Table B holds the same points as the rows below and some others, measured another way and shuffled. Each row below is followed by which row of B it is.
B:
[[ 132  -18   20 -190   81  -98   88  157  -85 -243   45 -114  -23  -80
    -6 -117   41  -54  218  -92  -64  405   96  117   18   51 -289   34
  -286 -294  -77   40  -19  124  -44  -11  136 -136  264  -51  -94  179]
 [ -20 -245 -174  144   72  276  -71 -187  -56  475  -48  174   36  121
  -203   28  -26  291  117  191  331 -224   15 -100  109   69   40  184
   168  195   31  127  114  -35  -53  -99  -59  168  169 -217   21 -191]
 [ -98   20   73   14   46   10  -65   -8   66  -89  115 -148   20  144
    92  -31   26 -138 -128  -63   64  165   32  145   21  -11   72  -42
   -88  -51  -44  -75  -26  131  -39   29  106 -211  -24  134  -85   35]
 [ 258  167  145  -30   49 -137  102  148  -92 -386  -57  103   68 -153
   113 -140  -71    4  254 -110 -306  274  -79  -11    3   67 -283  166
  -212 -363   50   38 -170  125    1  -58   64  -41  286  -91 -157  171]
 [ 480  134  159 -237   84 -231  239  290 -302 -125 -126   42  110 -589
   177 -124 -209   80  520  -82 -221  404   22  182  -63  147 -272  241
   -19 -697  -14  211 -314    6  174  -84   64   11  474 -239 -262  193]
 [ -40   47  -90  -20   55   79  100  -45  -84   48  -46  102   83  -15
   -26  -12  -24   76  -82  -18   44 -146 -132  -15  100  133   62    9
   178   90  -67  135  182   -2  -11    0  -82  -13   48   24  -18    9]
 [ -21 -428 -337  280  -86  384 -174 -310   50  481   49  265    3  463
  -589  178   53  248  226  285  366 -449   72 -233  -29   19  -93  135
  -128  442  140  169  359  -88 -255  -54 -129  210  127 -174  117 -489]
 [   5   -5 -181 -104  -40   59  146  -22 -117  137   15   43  100  -52
  -171  121  -39  -15  -22   -9  108 -245  -71   84  -40  150   97 -104
   161   97  -86  255  327 -103  -32   75 -144  -57   -7  115  -16 -152]
 [ 101  128   36 -229  -40 -158  164  124 -120 -223   38   12   35 -220
    87  -15   28 -128  115  -94 -112  148   -8   81  -68   78 -159  -69
   -47 -228    2  125  102    0  -97   -4   -7 -103   79   94  -95  110]
 [  36  -98 -147   16  133  132   51    3  -58   33  -27  -40   53  137
  -203  -55  -49  108   43  -35   69   35  -39   58  119  124  -42   73
   -84   27 -164  117  118   82   60   48   21  -71  214  -74  -25  -18]
 [ -46  -84  -59   28   48  118  -25  -65  -27  214   31  -25   51   62
   -45   27  -32   39  -29   39  199  -55   15   87   43   59  119   28
   108   42  -44   73   67   18   -1    0    3  -54   45    5  -51  -85]
 [ -55  126   52 -107   32  -50   79   20  -52 -121   16   33   37  -98
   174  -60   43  -51  -83  -63  -21   75  -62   26   54   57   -7  -33
    95  -64   -1   26   62   54  -76  -36    8  -83   -1   89  -65  142]
 [  36  -41  -45 -126  127   38   92   51 -142  196  -26  -90   51 -171
    41  -47  -71   79   49  -15  171  120   28  175   86  119   66   50
   170 -146 -141  128    0   16  103   -7   38  -65  169  -63  -91   62]
 [ 260  270  185 -117  -45 -197  182  146 -183 -145  -57  119  153 -431
   255    2 -166  -70  172  -91 -217   57 -110  124 -118  110   -2   63
   175 -407   76  166 -144  -41   69  -37  -56  -42  112   43 -215   67]
 [ -49  -99  -85  213  -17  171 -122 -113  114    3  104  -28   63  409
  -251   83  -22  -64  -67    8   66 -137  -22   43  -34   14   79   -9
  -201  175  -16   19  130   85  -60   94    5 -142   -7  109  -22 -244]
 [ -11    3  -64  -45  -14   30   51  -11  -34   -5   59  -20   56   48
   -80   53   -3  -78  -24  -31   53  -51  -21   87  -27   76   32  -65
    -5   17  -42  112  167    4  -55   50  -30 -113    6  112  -48  -72]
 [  11  -20 -112  -64   92   68  100   24  -82   -7  -16  -23   54   31
  -109  -37  -20   49    0  -56   45   21  -54   68   96  127  -22    7
    -2    7 -142  131  157   46   23   42   -8  -81  139   -2  -35   24]
 [ -27  -23 -138   90   12  136   31  -80  -10   15    4   78   82  192
  -205   48  -27   33  -62  -15   34 -214 -115  -21   38  105   48   -8
    -2  177  -55  128  233   13  -39   61  -83  -53   29   66   -2 -137]
 [-188 -126   15  158   65  212 -170 -211   36  445   31   70   24  109
   110   11   13  141 -130  163  367 -135   32  -14  107  -18  238  109
   301  160   84  -46  -42   27  -60 -120   19   57  -41  -60  -31  -94]
 [ 337  185  274 -182   43 -234  134  220 -213  -46  -52  -14  106 -562
   370  -81 -190  -29  329  -64 -125  372   46  237  -95   66  -66  174
   123 -655   59  101 -393   18  145 -101   93  -47  269 -111 -284  173]
 [ 100  136  126 -417 -106 -286  181  205 -162  -89  144 -188   21 -445
   236   74   18 -311  129  -98   24  296  152  332 -223   37  -29 -196
    52 -427   -1  137   28  -66  -67   20   42 -219  -20  217 -177   97]
 [-116   19  -27  177   57  136  -70 -116   80  -99   16   89   52  294
   -52  -43   30   29 -158  -17   -4 -104 -125  -95  111   34   30   38
   -50  189    2  -35  105  124  -86    2   -2  -61   -3   57   -4  -27]
 [-101   73  -14 -167  -49  -19   97  -11 -101  252   78  -89   94 -205
   134  134  -45 -144 -175  -16  222 -142   -5  244  -73   90  322 -173
   380  -15  -60  164  165 -102   12   48  -84 -143 -171  228  -89  -84]
 [  14  -18 -149  -88  169  106  150   12 -156   81 -113   70   57  -76
   -69 -103  -29  202    9  -31   74  -11 -103   -7  211  179  -39   86
   152   26 -169  169  159   30   63  -18  -35   22  221 -120   -7  117]
 [ -27 -176  -79   87   92  167  -88  -74   15  163   38  -37    6  201
  -137  -34    5   95   61   59  196   64   71   33   78   25  -26  104
   -95   43  -41   15   20   92  -33  -24   74  -35  159  -96  -26  -72]
 [ -99 -131  -68  365    9  255 -214 -208  181   48   77   51   61  542
  -246   51  -18   23 -106   58   91 -204  -55  -65   29  -17   99   81
  -187  278   43  -57   70  125  -78   44    9  -74  -12   47   -5 -267]
 [  13   92   97   26  -35  -50  -33   24   51 -214  108  -60   55   98
    54   12  -10 -186  -33  -77  -83  100  -13  107  -80   -2    5  -46
  -155 -108   33  -23  -14  100  -67   45   52 -190  -23  166 -113  -22]
 [  -7   52 -134  -16   -7   48  113   -9  -38 -150    9   62   79  119
  -178   31   -1  -41  -63  -77  -65 -151 -134    0   21  127  -33  -75
   -56  113  -84  151  287   14  -63   84  -89 -100   27  125  -10  -57]
 [-103    9   84   50   62   35  -92  -17   75  -64  104 -145   20  164
   100  -43   15 -112 -131  -49   76  164   32  135   36  -15   93   -8
   -77  -48  -35  -93  -68  149  -17   23  121 -201  -15  109  -89   34]
 [   8   21 -158   28  -10   76   93  -24  -18 -173   11   74   78  200
  -252   37    2  -32  -40  -75  -85 -163 -134  -30   20  120  -62  -59
  -132  147  -80  150  304   29  -73   96  -85  -96   49  111    7  -96]
 [ -50 -105 -133  255   73  244  -85 -164   58   75  -23  139   67  361
  -235   -9  -24  159  -46   51   71 -206 -112 -125  122   66   20  127
   -59  251  -10   42  132   84  -45    2  -38   22  103  -62   17 -154]
 [ -64  -27  -65  -50    7   72   31  -45  -62  260   52  -61   80  -43
    -6   89  -49  -30  -93   16  218 -116    5  169  -12   84  227  -64
   228   34  -69  132  128  -42   20   37  -41  -97  -45  101  -66 -113]
 [ -62  -48  -53  126    8  129  -60 -109   40   49   40   72   51  213
   -97   23   12   24  -52   31   82 -123  -46  -38   30   31   40   31
   -20  137   30   29  116   54  -90   -4  -19  -37   15   35  -17 -113]
 [ -49 -111  -53   56  -91  103  -79 -123   18  260  110   24   46  100
  -105  148   -1  -53   15  102  231 -177   68   65 -110    3  125  -39
    66   95   84   86  137  -54 -124   -6  -46  -40  -66   89  -41 -251]
 [ -44   -8  -56   35  111   98   17  -25  -19  -29  -13    3   45  117
   -42  -73   -3   63  -66  -36   40   23  -71   14  131   85    3   48
    -2   48  -92   37   76   99    5    8   24  -71  107  -11  -30   45]
 [ -93    1   17  -16   89   69   -6  -50  -45  181    7  -23   45  -44
   136  -35  -16   47 -106   16  180   24  -11   89  104   57  152   34
   221   -9  -43   23   -6   43   18  -43   29  -55   18   11  -68   49]
 [-189 -194 -135  581   21  431 -305 -363  233  260   38  176  100  721
  -335   94  -51  153 -215  145  192 -482 -140 -176   93  -18  259  145
   -45  521   79  -55  113  102  -69   29  -62   22  -68    9   47 -416]
 [ -77   20    0  -98  -72   -2   25  -17  -43  237  129 -158   88  -86
    55  168  -64 -196 -138  -11  224 -105   49  294 -137   48  320 -168
   232  -33  -48  127  113  -75   14   83  -40 -195 -168  250 -109 -172]
 [ 231    9  151 -185  -71 -184   36  187  -91   16  153 -277   66 -254
    91   93 -135 -267  258  -59   43  332  208  424 -267    3   29  -43
  -131 -507  -12  104 -194    0   74   67  115 -253  111  111 -244  -89]
 [ -51  104   51   58  132   52   16  -23  -18 -127  -58   84   52   42
   142 -146   -2   87  -99  -56  -54   68 -130  -56  181   67  -14  107
    66  -10  -26  -32  -36  135   -1  -59   40  -28   98  -35  -57  166]
 [  18   79 -123 -226  -18  -33  226   54 -182   92   -2   -6  103 -233
   -35   86  -52  -58  -40  -65   75 -143  -76  162  -32  178  116 -140
   255  -26 -126  268  285 -112   18   72 -128  -95  -10  146  -53  -32]
 [ -22   29   96 -119   91  -71    0   94    0 -191   88 -177  -22    5
   138 -114   55 -119   -5  -97    6  368   78  152   46    5  -93   -9
  -167 -211  -70  -70  -76  164  -35   -4  164 -202   96   57 -101  185]
 [  67  189   75 -390   -6 -237  235  192 -182 -210   41  -77   21 -403
   236  -37   39 -174   63 -134  -76  264   19  184  -51   95 -110 -134
    77 -324  -55  132   87  -13  -62   -8   15 -155   49  138 -120  235]
 [ 126   81  218 -100   39 -126    0  114  -77   -2   53 -105   45 -259
   296  -60  -82  -85  140  -32   19  336   98  220  -57   -5    5   90
    38 -418   40  -15 -290   75   50  -73  135 -116  129  -16 -209  114]
 [ -22   49  -72  -23  -38   24   65   -8  -22  -36   63  -37   93   72
  -100   88  -39 -123  -90  -65   14 -129  -71  122  -54   90  113 -112
    17   49  -67  132  205   -7  -24  101  -61 -158  -54  189  -56 -122]
 [ -62 -121  -85  -10   91  144   -8  -49  -62  364   35 -134   67   10
   -44   44  -79   47  -71   39  311  -41   51  214   55   87  243    9
   209   23 -133  108   52   -3   99   35   18  -95   43   11  -64 -108]
 [-114   -2    4   59  108   99  -40  -60   25   -4   15   -2   26  141
    58  -82   31   43 -128  -17   86   50  -46   -1  143   36   45   48
    36   63  -44  -39   24  121  -36  -28   53  -70   45    9  -32   72]
 [ -53   51 -170  -17  110  138  164  -67 -144  145 -125  174  110  -65
   -55  -25  -55  195 -123  -13   75 -268 -211  -61  189  203  115   36
   336  175 -122  212  254  -36   48    0 -146   58   73  -27   10   23]
 [ -48  -23  -43  -20  -18   38   -4  -14   10   32  111 -122   57  112
   -74   79  -19 -137  -71  -41  105  -16   23  179  -61   43  120  -97
   -33    8  -67   71  122   26  -25   87    9 -185  -43  165  -65 -122]
 [   5  -23 -189   97  133  164   85  -51  -35 -175 -100  173   52  241
  -246 -112   16  191   -2  -49  -98  -96 -189 -181  212  148 -183  107
  -131  190 -109  107  239  104  -43    8  -51   27  221  -96   49   46]
 [ -16 -356 -130  237  -66  282 -233 -236   64  549  114   58   16  294
  -302  173  -22  111  176  254  423 -223  173    4 -101  -48   96  124
   -29  180  135   67   66  -46 -135  -53   -9   82   60 -108  -13 -430]
 [-168  -16   46  127   93  148 -107 -130   40  223   30  -18   52  113
   144  -27  -21   47 -208   40  219  -51  -31   60  116   16  250   55
   232   97   -8  -55  -48   82   14  -44   40  -62  -52   35  -60  -16]
 [   0   53  -41   23  122   84   77  -23  -82  -14  -85  115   75  -13
    26  -94  -36  141  -37  -34  -10  -39 -142  -46  165  121   -2  102
   126   25  -63   82   61   62   23  -35  -27   12  138  -64  -42   90]
 [ -70  -15  -94   32   42  122   33  -76  -36  134    1   32   76   74
   -64   30  -31   42 -108    3  124 -159  -83   41   61  103  136   -7
   150  123  -68  110  160    2   -1   28  -56  -51    5   55  -24  -80]
 [   3  -37 -109  -79  153   99  114   -2 -151  199  -84   26   65 -117
   -10  -68  -56  176    2   -3  152   -7  -60   58  166  156   52   79
   226  -14 -146  156   93   10   86  -27  -20   10  180 -104  -39   68]
 [ -22 -151   -1  141   69  137 -146  -85   62   91   70  -44    1  238
   -77  -35    6   47   61   59  152  110   80   33   46  -22  -28  119
  -155    4   15  -52  -65  129  -54  -37  107  -60  129  -74  -53  -70]
 [  64  -62 -114   56  136  107   34    3  -23 -227  -54   96    9  216
  -202 -145   39  145  120  -50  -96  111  -78 -127  170   95 -290  139
  -285   32  -80   43  109  152  -64  -15   48   -7  291 -138    9   94]
 [ -83   79   77   63  118   54  -27  -24   11  -56   -5  -15   51   62
   166 -106  -13   18 -150  -51   21   94  -79   42  139   42   90   66
    80  -25  -44  -54  -76  140   26  -27   68 -102   37   27  -79  121]
 [ -68 -110 -108   92  -71  149  -64 -141   21  237   85   52   57  174
  -169  139   -4  -19  -34   86  210 -248    7   27  -65   32  132  -34
    64  179   43  106  201  -45 -112   23  -75  -32  -63   90  -15 -260]
 [ -52   35   -2  -52   38    4   26   18   -6  -92   68  -86   37   63
    21  -18    9  -96  -85  -73   28   82  -14  115   22   48   30  -59
   -36  -35  -70   29   82   77  -32   45   37 -165    7  119  -64   32]
 [-104   81   26   56   76   74   -2  -78   -7  -27  -28  121   46   45
   126  -80   28   72 -132   -9   21  -45 -116  -81  144   54   40   59
   142   79   19  -12   43   82  -65  -69   -7   -4   16   14  -32   91]
 [  78   99  120  -34  134  -34   49   61  -93  -73  -65   45   48 -162
   221 -152  -50   90   66  -44  -49  222  -50   32  121   64  -69  155
    73 -235   -8   -1 -177  112   45  -93   81  -16  200 -110 -126  204]
 [ 423  309  328 -178  -62 -332  182  251 -217 -255  -53  103  136 -612
   389  -46 -196 -110  391  -93 -324  309  -22  171 -197   63 -155  150
    49 -710  162  126 -370   -9   75 -100   30  -32  235  -42 -311  151]
 [-155  -90  -51  247   10  221 -158 -191  108  245   80   -9   84  332
  -102   95  -48   -2 -201   63  219 -246  -41   51   17   11  287   10
    98  241    6   -2   74   48  -16   42  -20  -87 -107  104  -31 -249]
 [ -15 -124  -99  126  113  178  -58  -71   14   66   -5   13   32  237
  -162  -58  -14  123   27   24  106   14  -17  -14  124   60  -36  120
  -105   87  -68   31   52  110   -7   -3   43  -32  171  -92  -18  -51]
 [  59  -52  -38 -143   88  -17   68   96  -73  -78   44 -130    7  -26
   -44  -67    8  -32  111  -65   43  258   73  148   35   69 -129   10
  -155 -172 -122   69   39   87   -6   25   94 -139  192  -19  -76   87]
 [   4  -54 -103   80  162  147   22  -38  -33  -53  -69   76   33  165
  -122 -130   -1  179   21  -17    6   35  -90  -79  202  104 -116  146
   -78   70  -97   50   76  126    2  -24   29    3  232 -131   -2   73]
 [ -26  -32  -28  -56   83   51   29   10  -55  107   33 -104   50  -15
    15  -15  -37   -9  -39  -27  140   75   22  160   53   74   95    1
    77  -63 -104   69   32   47   43   24   42 -123   73   30  -78    9]
 [ -90 -109  -50  120   24  148 -106 -118   56  131   73   -9   22  239
   -97   24   19   11  -47   50  170  -53   24   21   31    4   70   31
   -42  117    8   -5   73   68  -80   -3   29  -65   15   25  -24 -126]
 [-109    4  -15   68  142  117  -26  -75    3  -19  -39   85   19  125
    66 -133   47  130 -105   -5   57   40  -90  -92  211   57  -23  100
    61   90  -30  -36   33  131  -49  -70   42   -2   96  -63  -11  131]
 [-181   19  -29   70   33  144  -27 -150   -8  238    1   96   67   46
    92   25    7   67 -221   54  204 -226  -97  -19  103   58  243   -3
   334  195   13   42  123   -5  -54  -45  -71    6 -107   74  -16  -48]
 [ -50  -28 -126  -40  113  129   95  -45 -122  238  -61   29   83  -60
   -31  -10  -55  137  -86    5  179 -127  -89   61  140  151  144   32
   276   88 -133  162  153  -18   66    5  -61   -8   81  -26  -21   -3]]
Rows of B count from 0, top down.

[-113   17  -82  326  -64  -92  -48 -181  -52   -7   51 -204  -58  -92
  257  -49 -197  422  300  -84  164  225  -70    8  266  -48  -41  -43
  290  249  237   11]	44
[-181  -14  -73  235   27 -183  -29  -20  -72  -22   39 -134  -24  -81
  260 -114 -166  202  107  -76  179  248   12   75  153  102 -116   40
   98  138  171  -53]	13
[  73   34 -108 -218 -133   19  -94  -49  107   12 -234  228  -98  386
  -21  -99 -149   58  120   81   49 -213 -124  119  -45  106  -76 -108
  -10  -94    3   85]	66
[ 197  -12  178 -153  -66  177 -121   19 -133   49 -144  295    9  180
  -34  128   73  -96 -209   45 -161 -188 -123  147  -74  217  -43   20
  -93 -241  -77  146]	54
[ -34  -12  -50  165  -30 -106  -97 -147  103  -27  -33  -83  -14  -18
  182  133 -273  278  306 -123  118 -102  -98  -67   40  -34  -56 -160
  238  207  166  -24]	50
[  32  -20   47  227   -4  -55 -142 -148  -68    1   33  -90   30 -132
  210  233 -171  242  138 -159   43  -12 -140  -13   62   17  -95 -122
  234  113  105  -32]	31
[ 128    9   59  -22 -173  113  -49 -155   97  -12 -169  136  -37  233
   41   87 -129  221  208   55    5 -230 -114   39   73   19   34 -116
  134   78  119  183]	9
[ -39   23 -104 -290   95   25 -164  268 -145  153  -92  295 -128  195
 -168 -196   32 -298 -207   -6 -146  -77   -6   13 -243  182  -43  134
 -200 -359 -139  -38]	39
[ 154   21  207  103  152  339 -314  129 -595  296  208  123  -62 -332
 -162  251  287 -133 -335 -213 -496   96 -139 -153  -89    2  115  201
  109 -370 -135   18]	37
[ -93  -19   -6   33  -27  -57   14   33   93  -15  -85   56  -37  101
   81  -90 -158   89  140    6   88  -55   63  -26   21   85   12   22
    2  106  156   55]	34
[  -3   61  -60    2  -31  173 -163   65 -253  202   47   81 -183    2
 -148 -141   63   43   36  -52 -217   51  -38 -153   17  -82  120  113
  105 -174   -2   35]	14
[-258  -26 -184   37   69 -310   -6  114   99  -45  -55  -41  -48   71
  191 -246 -251   21  113  -48  247  103   93   43  -27  164 -164   22
  -63   85  122 -132]	60
[  45  103  -92  -82 -128  256 -134   23 -384  183  -45  189 -214  224
 -103 -346  196   88 -110  117 -169  294 -121  187  199   72   61  206
   24 -286  -22  186]	29
[-202  -11 -135   93   42 -205  -30   68   19   -1  -15  -50  -57   20
  160 -189 -196   83  117  -58  166  119   57    7   27  101 -103   30
   13   79  127  -87]	11
[  12   -2   93 -182   66  192  -93  262 -104  183  -33  269 -113   53
 -272  -51   84 -257 -109  -22 -300 -240  100 -252 -237   29  187  172
 -132 -239  -39   65]	55
[ -54   78 -223  134 -133  -37  -94 -208  -56    9  -83  -56 -136  185
  218 -192 -174  419  277   16  199  254 -189  217  290   17  -92  -67
  258  132  179   90]	27
[  34   32  -26  254 -151   -1  -89 -265 -168  -24  -20 -102  -33   42
  288  -11  -93  435  146   -5  143  278 -201  259  348   70 -130  -53
  261  121  156  102]	7
[  20   83 -277   13 -237  -79 -104 -292   44  -51 -200    4 -131  392
  232 -214 -229  440  303   84  273  147 -264  341  278   68 -197 -185
  224   91  114   93]	6
[-129  -13 -123  147  -12 -187  -54  -83  155  -26  -35 -110  -47    6
  171   -6 -321  235  342 -112  179  -67  -12 -115   25  -32  -61 -132
  180  225  184  -76]	68
[ -39  -39   46   11  -41 -104   17  -24  115  -98 -160   97   43  178
  197  -12 -176   89   52   44  174  -61  -12  182   43  224 -113  -29
  -43   98  142   88]	1
[  25   42   11   29  -34  160 -131   34 -288  148   17  100 -115   19
  -44 -104   94   54  -63  -17 -162  126  -66    8   78   35   48  125
   63 -173    1   79]	15
[-175    0 -135   49  -58 -156   38   -6  121  -47 -100  -13  -75  175
  160 -249 -219  179  217   40  220   72   57   66  107   92  -59    7
   19  149  193   27]	30
[ 174    6  186 -122   41  290 -199  122 -269  186  -14  274  -56   -2
 -201  169  158 -175 -208  -60 -372 -197  -81 -108 -166   56  111  110
  -20 -305  -96  102]	67
[ -13   10  -23  239  -69  -16 -117 -153  -57   51   56 -136  -61 -117
  116   94 -170  307  276 -131    9  -10  -86 -151  110 -111    6  -98
  282  137  134  -32]	48
[  57   78  -32 -128  -14  260 -180  132 -398  219  -16  250 -180  134
 -171 -225  216  -85 -220   39 -265  176  -94   92   28   90   73  224
  -44 -364  -87  126]	8
[-162  -68   15  -14   54 -176   50  141  199  -52  -95   62   10   76
   82  -72 -220  -56   96  -18  124 -172  160  -88 -119  147  -27   24
 -115  103  138  -32]	61
[ -20  -29   79 -141  211   45 -200  335 -249  192   63  205  -45 -125
 -188   54   89 -403 -306 -155 -297 -137   55 -191 -345  140    9  170
 -184 -370 -162 -129]	51
[ 207  -14  297 -196  -64  381  -47  119 -152  107 -150  404  -23  206
 -193   78  203 -166 -234  121 -310 -238   -9   38  -75  165  178  172
 -151 -250   -8  309]	4
[   3   65 -116 -281  -28  166 -128  190 -157  176 -123  307 -199  295
 -234 -309   84 -161  -93   83 -182  -39  -15    9  -98   88   78  160
 -126 -317  -75   97]	3
[ -75   29  -96  -42   -6    7 -114  105 -186  119   -7   80 -133   68
  -44 -225   -1  -34  -45  -13  -67   96   -1  -12   -6   70  -24  112
  -33 -182  -22  -30]	32
[  75   68  -31 -385 -146  285  -54  173 -121  151 -224  430 -205  468
 -282 -373  164 -164 -135  231 -205 -101    0  101  -39  138  133  201
 -212 -353  -67  248]	56
